Below are the code and all the weights of a small trained network. Each question names an input and a target symbol and asks about switching units off, where a switched-off unit gives its printed mean instead of its output.

import numpy as np


def w(rows, s, z=0):
    codes = np.array(rows[::2]) - 128.0
    scale = np.full(codes.shape[1], s)
    scale[-1] = z or s
    return codes * scale


def norm(h):
    return h / np.sqrt((h * h).mean(-1, keepdims=True) + 1e-5)


def f(y):
    return y / 2 * (1 + np.tanh(0.7978845608 * (y + 0.044715 * y**3)))


def softmax(a):
    e = np.exp(a - a.max(-1, keepdims=True))
    return e / e.sum(-1, keepdims=True)


def log_softmax(a):
    a = a - a.max(-1, keepdims=True)
    return a - np.log(np.exp(a).sum(-1, keepdims=True))


def net(x, mask):
    ids = ['βγδεζθμσφ'.index(c) for c in x.split()]
    T = len(ids)
    res = E[ids] + P[:T]
    u = 0
    for l in range(2):
        q, k, v = (norm(res) @ M[l].T for M in (Q, K, V))
        z = softmax(np.where(np.tri(T) > 0, q @ k.T / 4**0.5, -1e9)) @ v
        res = res + np.where(mask[u], z, O[l][:, -1]) @ O[l][:, :-1]
        u += 1
        y = f(norm(res) @ A[l][:, :-1].T + A[l][:, -1])
        res = res + np.where(mask[u : u + 8], y, B[l][:, -1]) @ B[l][:, :-1]
        u += 8
    return log_softmax(norm(res)[-1] @ U[:, :-1].T + U[:, -1])


Q, K, V, O, A, B = {}, {}, {}, {}, {}, {}
E = w([
[95,114,93],'β',
[89,69,143],'γ',
[39,46,134],'δ',
[96,160,88],'ε',
[115,211,77],'ζ',
[202,85,88],'θ',
[182,70,148],'μ',
[190,243,99],'σ',
[233,171,250],'φ',
],0.015)
P = w([
[3,63,122],'0',
[46,93,105],'1',
[100,101,111],'2',
[117,118,82],'3',
[169,168,58],'4',
[214,193,53],'5',
[206,182,71],'6',
[161,208,27],'7',
],0.0038)
Q[0] = w([
[83,42,112],'L0H1',
[163,88,198],'L0H1',
[34,80,190],'L0H1',
[6,130,171],'L0H1',
],0.013)
K[0] = w([
[74,70,141],'L0H1',
[114,91,206],'L0H1',
[4,81,178],'L0H1',
[2,117,138],'L0H1',
],0.015)
V[0] = w([
[219,15,117],'L0H1',
[122,116,252],'L0H1',
[108,70,100],'L0H1',
[91,81,91],'L0H1',
],0.013)
O[0] = w([
[251,124,40,129],'L0H1',
[193,55,208,1],'L0H1',
[149,86,71,144],'L0H1',
[129,85,74,153],'L0H1',
],0.015,0.0072)
A[0] = w([
[99,210,180,116],'L0N1',
[91,175,145,110],'L0N2',
[209,205,183,78],'L0N3',
[181,207,94,48],'L0N4',
[9,86,149,215],'L0N5',
[217,203,180,110],'L0N6',
[161,66,197,148],'L0N7',
[156,122,193,4],'L0N8',
],0.013,0.0024)
B[0] = w([
[57,85,54,223],'L0N1',
[88,96,103,191],'L0N2',
[7,168,201,150],'L0N3',
[147,142,48,172],'L0N4',
[192,76,42,255],'L0N5',
[152,203,210,156],'L0N6',
[160,50,96,131],'L0N7',
[163,93,164,116],'L0N8',
],0.018,0.0065)
Q[1] = w([
[133,128,189],'L1H1',
[114,124,103],'L1H1',
[132,131,22],'L1H1',
[140,130,250],'L1H1',
],0.012)
K[1] = w([
[118,77,128],'L1H1',
[142,176,130],'L1H1',
[133,208,132],'L1H1',
[108,3,121],'L1H1',
],0.014)
V[1] = w([
[58,157,110],'L1H1',
[56,21,43],'L1H1',
[146,42,53],'L1H1',
[60,19,253],'L1H1',
],0.018)
O[1] = w([
[83,99,132,162],'L1H1',
[163,13,117,228],'L1H1',
[201,68,91,200],'L1H1',
[89,108,252,8],'L1H1',
],0.028,0.017)
A[1] = w([
[80,207,160,226],'L1N1',
[92,75,223,227],'L1N2',
[181,151,106,208],'L1N3',
[128,79,43,175],'L1N4',
[233,168,157,153],'L1N5',
[197,116,142,64],'L1N6',
[250,128,214,254],'L1N7',
[150,147,123,74],'L1N8',
],0.022,0.0032)
B[1] = w([
[174,147,253,134],'L1N1',
[105,233,152,136],'L1N2',
[84,148,130,165],'L1N3',
[111,203,177,253],'L1N4',
[77,215,157,144],'L1N5',
[104,151,164,142],'L1N6',
[85,244,220,142],'L1N7',
[106,116,132,128],'L1N8',
],0.033,0.023)
U = w([
[40,87,86,33],'β',
[145,225,189,116],'γ',
[6,176,103,39],'δ',
[117,175,206,251],'ε',
[154,88,116,137],'ζ',
[179,167,42,68],'θ',
[182,105,157,125],'μ',
[64,74,78,240],'σ',
[149,225,31,142],'φ',
],0.011,0.0024)

Each question gives the input, a string of symbols that net reads in full, and the target symbol t.
The units are the heads (4 rows each of Q, K, V and O) and the neurons (one row each of A and B). Each row of codes is followed by its name. A weight is (code - 128) times the scale printed after its matrix; where a second scale follows, it is the last column's (O, A, B and U).
mask holds one flag per unit, layer by layer, with each layer's heads first. A switched-off unit (its flag False) gives its mean, the last column of its rows in O or B, instead of its output. The means were averaged over made-up inputs and are rounded, as every weight is.
A unit's drop is (log p(t) with every unit on - log p(t) with that unit switched off) / (log p(t) with every unit on - log p(t) with every unit switched off).
The circuit of an input: a set's keep is (log p(t) with only the set's units on - log p(t) with every unit switched off) / (log p(t) with every unit on - log p(t) with every unit switched off). Starting from the 12 units with the biggest drops (on a tie, the unit counted first), units are removed one at a time, each time the one whose removal leaves the highest keep (on an exact tie, the one counted first), for as long as the keep stays at least 0.8.
circuit, biggest first: the units of the circuit, biggest drop first
unit that matters most: the unit with the biggest drop
k most important neurons: the k neurons with the biggest drops, biggest first
top k neurons in layer l: the k neurons of layer l with the biggest drops, biggest first
input γ ε θ ζ σ φ ζ γ, target γ: unit that matters most => L1H1
input γ γ ζ β δ σ, target δ: circuit, biggest first => L0N1, L0H1, L1H1
input ζ φ β σ, target ε: top 2 neurons in layer 0 => L0N6, L0N3
input μ σ φ σ φ β, target ε: circuit, biggest first => L1H1, L1N1, L0H1
input θ θ ζ δ θ θ θ φ, target γ: circuit, biggest first => L0N6, L1N7
input θ φ ε, target ε: circuit, biggest first => L1H1, L0N3
input δ θ φ ζ, target γ: circuit, biggest first => L1H1, L0N6, L1N1
input ζ ε γ ζ ζ θ φ δ, target ε: 2 most important neurons => L1N1, L0N3
input ε ζ μ, target γ: circuit, biggest first => L0H1, L1N7, L1H1
input ε γ σ γ γ σ γ, target δ: circuit, biggest first => L1H1, L0H1
input σ σ ζ φ μ δ, target ε: 2 most important neurons => L1N1, L0N5
input ζ γ μ, target γ: circuit, biggest first => L0H1, L1H1
input ζ β δ σ β, target δ: 3 most important neurons => L1N4, L0N6, L0N3
input σ δ ζ ζ ζ σ ζ δ, target δ: circuit, biggest first => L1H1, L0H1
input β σ ε γ ζ φ β, target ε: most important neuron => L0N6
input ε ζ ζ ε ε μ σ, target δ: circuit, biggest first => L0H1, L1H1
input φ σ ε, target ε: 2 most important neurons => L0N6, L0N3
input θ ζ θ φ ε, target γ: top 2 neurons in layer 0 => L0N6, L0N3
input φ β ζ ζ β ε δ, target γ: top 2 neurons in layer 1 => L1N2, L1N3
input γ β ζ ζ β, target σ: unit that matters most => L0H1
input σ β δ ζ γ φ ζ, target ε: 2 most important neurons => L0N6, L1N1
